Below is a small trained network, with its code and all its weights. Each question gives an input and a class and asks what happens when units are switched off, that is, made to give their printed mean instead of their output.

import numpy as np


def w(rows, s, z=0):
    codes = np.array(rows[::2]) - 128.0
    scale = np.full(codes.shape[1], s)
    scale[-1] = z or s
    return codes * scale


def norm(h):
    return h / np.sqrt((h * h).mean(-1, keepdims=True) + 1e-5)


def f(y):
    return np.maximum(y, 0)


def log_softmax(a):
    a = a - a.max(-1, keepdims=True)
    return a - np.log(np.exp(a).sum(-1, keepdims=True))


def net(x, mask):
    res = np.array(x, float).reshape(1, 8) / 4 @ E
    u = 0
    for l in range(4):
        y = f(norm(res) @ A[l][:, :-1].T + A[l][:, -1])
        res = res + np.where(mask[u : u + 3], y, B[l][:, -1]) @ B[l][:, :-1]
        u += 3
    return log_softmax(norm(res)[-1] @ U[:, :-1].T + U[:, -1])


A, B = {}, {}
E = w([
[129,149,149,101,146,146,109,116,105],'x0',
[135,104,108,155,112,108,152,142,155],'x1',
[125,141,142,127,131,125,125,120,121],'x2',
[166,114,180,22,136,36,161,158,122],'x3',
[194,100,113,113,169,78,62,49,241],'x4',
[75,2,148,146,238,127,183,75,108],'x5',
[47,104,167,122,128,136,74,162,196],'x6',
[112,170,147,183,132,58,151,105,133],'x7',
],0.0074)
A[0] = w([
[244,152,37,129,50,144,199,36,65,229],'0.n1',
[252,153,87,147,196,125,220,68,35,2],'0.n2',
[179,56,246,123,194,129,142,103,173,203],'0.n3',
],0.0041,0.0023)
B[0] = w([
[90,117,167,139,127,145,80,182,198,254],'0.n1',
[12,80,171,92,158,167,64,173,171,187],'0.n2',
[86,130,81,59,99,138,137,151,103,209],'0.n3',
],0.011,0.0047)
A[1] = w([
[40,119,114,52,109,109,109,189,182,254],'1.n1',
[217,121,66,65,243,86,56,54,255,58],'1.n2',
[57,167,125,112,81,176,225,226,20,77],'1.n3',
],0.0054,0.0044)
B[1] = w([
[228,185,193,172,219,103,146,182,139,246],'1.n1',
[78,46,248,173,12,115,144,149,2,170],'1.n2',
[165,3,199,143,70,41,66,47,165,186],'1.n3',
],0.0093,0.011)
A[2] = w([
[196,218,101,116,30,110,107,189,121,2],'2.n1',
[211,142,161,251,199,96,126,149,141,144],'2.n2',
[66,137,109,198,77,254,126,43,181,155],'2.n3',
],0.0085,0.0022)
B[2] = w([
[33,63,95,39,139,123,183,67,160,177],'2.n1',
[101,147,71,99,159,185,97,155,43,251],'2.n2',
[244,173,195,103,155,51,179,155,159,164],'2.n3',
],0.011,0.012)
A[3] = w([
[195,88,163,67,140,111,124,83,2,242],'3.n1',
[117,53,143,127,231,156,227,72,102,3],'3.n2',
[138,82,156,152,41,92,94,64,122,74],'3.n3',
],0.0074,0.0028)
B[3] = w([
[149,152,53,204,138,160,134,97,132,254],'3.n1',
[94,213,112,55,7,146,104,115,203,175],'3.n2',
[129,104,105,192,108,141,90,92,115,148],'3.n3',
],0.012,0.0099)
U = w([
[115,39,244,209,29,78,94,90,123,65],'0',
[29,171,102,49,61,92,147,82,227,22],'1',
[63,142,209,149,187,125,89,213,162,19],'2',
[250,168,161,106,174,32,244,117,141,134],'3',
[129,154,83,150,139,134,132,130,91,252],'4',
[131,149,81,147,144,136,128,132,101,196],'5',
[131,148,79,140,144,136,123,123,96,176],'6',
[113,141,87,151,150,143,158,123,108,237],'7',
],0.011,0.0021)

Each question gives the input, the list of numbers given to net, and the class t.
The units are the neurons (one row each of A and B). Each row of codes is followed by its name. A weight is (code - 128) times the scale printed after its matrix; where a second scale follows, it is the last column's (A, B and U).
mask holds one flag per neuron, layer by layer. A switched-off neuron (its flag False) gives its mean, the last column of its row in B, instead of its output. The means were averaged over made-up inputs and are rounded, as every weight is.
A unit's drop is (log p(t) with every unit on - log p(t) with that unit switched off) / (log p(t) with every unit on - log p(t) with every unit switched off).
The circuit of an input: a set's keep is (log p(t) with only the set's units on - log p(t) with every unit switched off) / (log p(t) with every unit on - log p(t) with every unit switched off). Starting from all 12 units, units are removed one at a time, each time the one whose removal leaves the highest keep (on an exact tie, the one counted first), for as long as the keep stays at least 0.8.
circuit, biggest first: the units of the circuit, biggest drop first
unit that matters most: the unit with the biggest drop
top k neurons: the k neurons with the biggest drops, biggest first
k most important neurons of layer l: the k neurons of layer l with the biggest drops, biggest first
input [-7,2,-3,2,2,2,-3,3], class 5: circuit, biggest first	(2.n2)
input [-8,-4,-7,7,-4,5,2,7], class 5: top 2 neurons	(2.n1; 2.n3)
input [-5,8,1,-6,2,5,-8,1], class 2: top 4 neurons	(0.n2; 0.n1; 3.n1; 2.n1)
input [5,7,-1,-8,-7,1,-5,-6], class 3: circuit, biggest first	(2.n3; 1.n1; 2.n2)
input [5,2,7,-2,-4,7,-4,-7], class 1: top 3 neurons	(3.n2; 2.n2; 1.n2)
input [-3,3,0,-8,2,-8,5,0], class 1: top 3 neurons	(2.n1; 3.n1; 1.n1)
input [2,4,3,-3,-5,7,5,7], class 1: top 2 neurons	(3.n2; 1.n1)
input [5,-2,-1,-3,-4,-4,-5,-4], class 2: top 3 neurons	(0.n1; 0.n2; 3.n1)
input [6,4,2,5,-2,-1,3,6], class 5: circuit, biggest first	(2.n3; 3.n1; 0.n1)
input [-7,6,8,7,8,2,1,-8], class 0: top 4 neurons	(1.n2; 2.n2; 2.n3; 3.n3)
input [3,-5,-5,-8,1,-1,-7,7], class 3: top 2 neurons	(2.n3; 1.n1)
input [-5,8,3,2,3,4,-8,-3], class 2: circuit, biggest first	(0.n2; 0.n1)
input [-2,0,-5,-8,8,-3,1,-5], class 0: top 3 neurons	(1.n2; 1.n1; 2.n2)
input [4,3,-7,4,-1,8,5,4], class 1: circuit, biggest first	(3.n2)
input [-5,3,-1,-8,0,3,1,3], class 3: circuit, biggest first	(2.n3; 1.n1)
input [3,2,-6,-7,-3,-5,0,-1], class 3: top 3 neurons	(2.n3; 1.n1; 0.n2)
input [0,5,7,3,5,-4,-6,1], class 4: top 3 neurons	(2.n2; 1.n1; 1.n3)
input [2,-8,-5,2,-6,3,5,0], class 6: top 3 neurons	(3.n1; 1.n2; 1.n1)
input [-1,3,4,2,0,-7,-8,-8], class 2: circuit, biggest first	(0.n1; 0.n2)
input [-6,5,8,1,-8,-2,-5,3], class 0: unit that matters most	1.n3
input [-1,7,7,7,7,7,-4,-6], class 0: top 3 neurons	(1.n2; 2.n2; 2.n1)
input [-8,0,5,1,2,-1,4,1], class 5: circuit, biggest first	(2.n2; 0.n1)
input [6,-3,2,5,-4,-6,3,5], class 1: 2 most important neurons of layer 1	(1.n2; 1.n1)
input [8,0,6,5,3,-1,-1,7], class 5: circuit, biggest first	(2.n3; 3.n1)
input [2,0,7,-8,-4,6,5,5], class 3: 2 most important neurons of layer 0	(0.n1; 0.n2)
input [5,7,5,-5,-7,1,1,2], class 0: 2 most important neurons of layer 1	(1.n3; 1.n1)
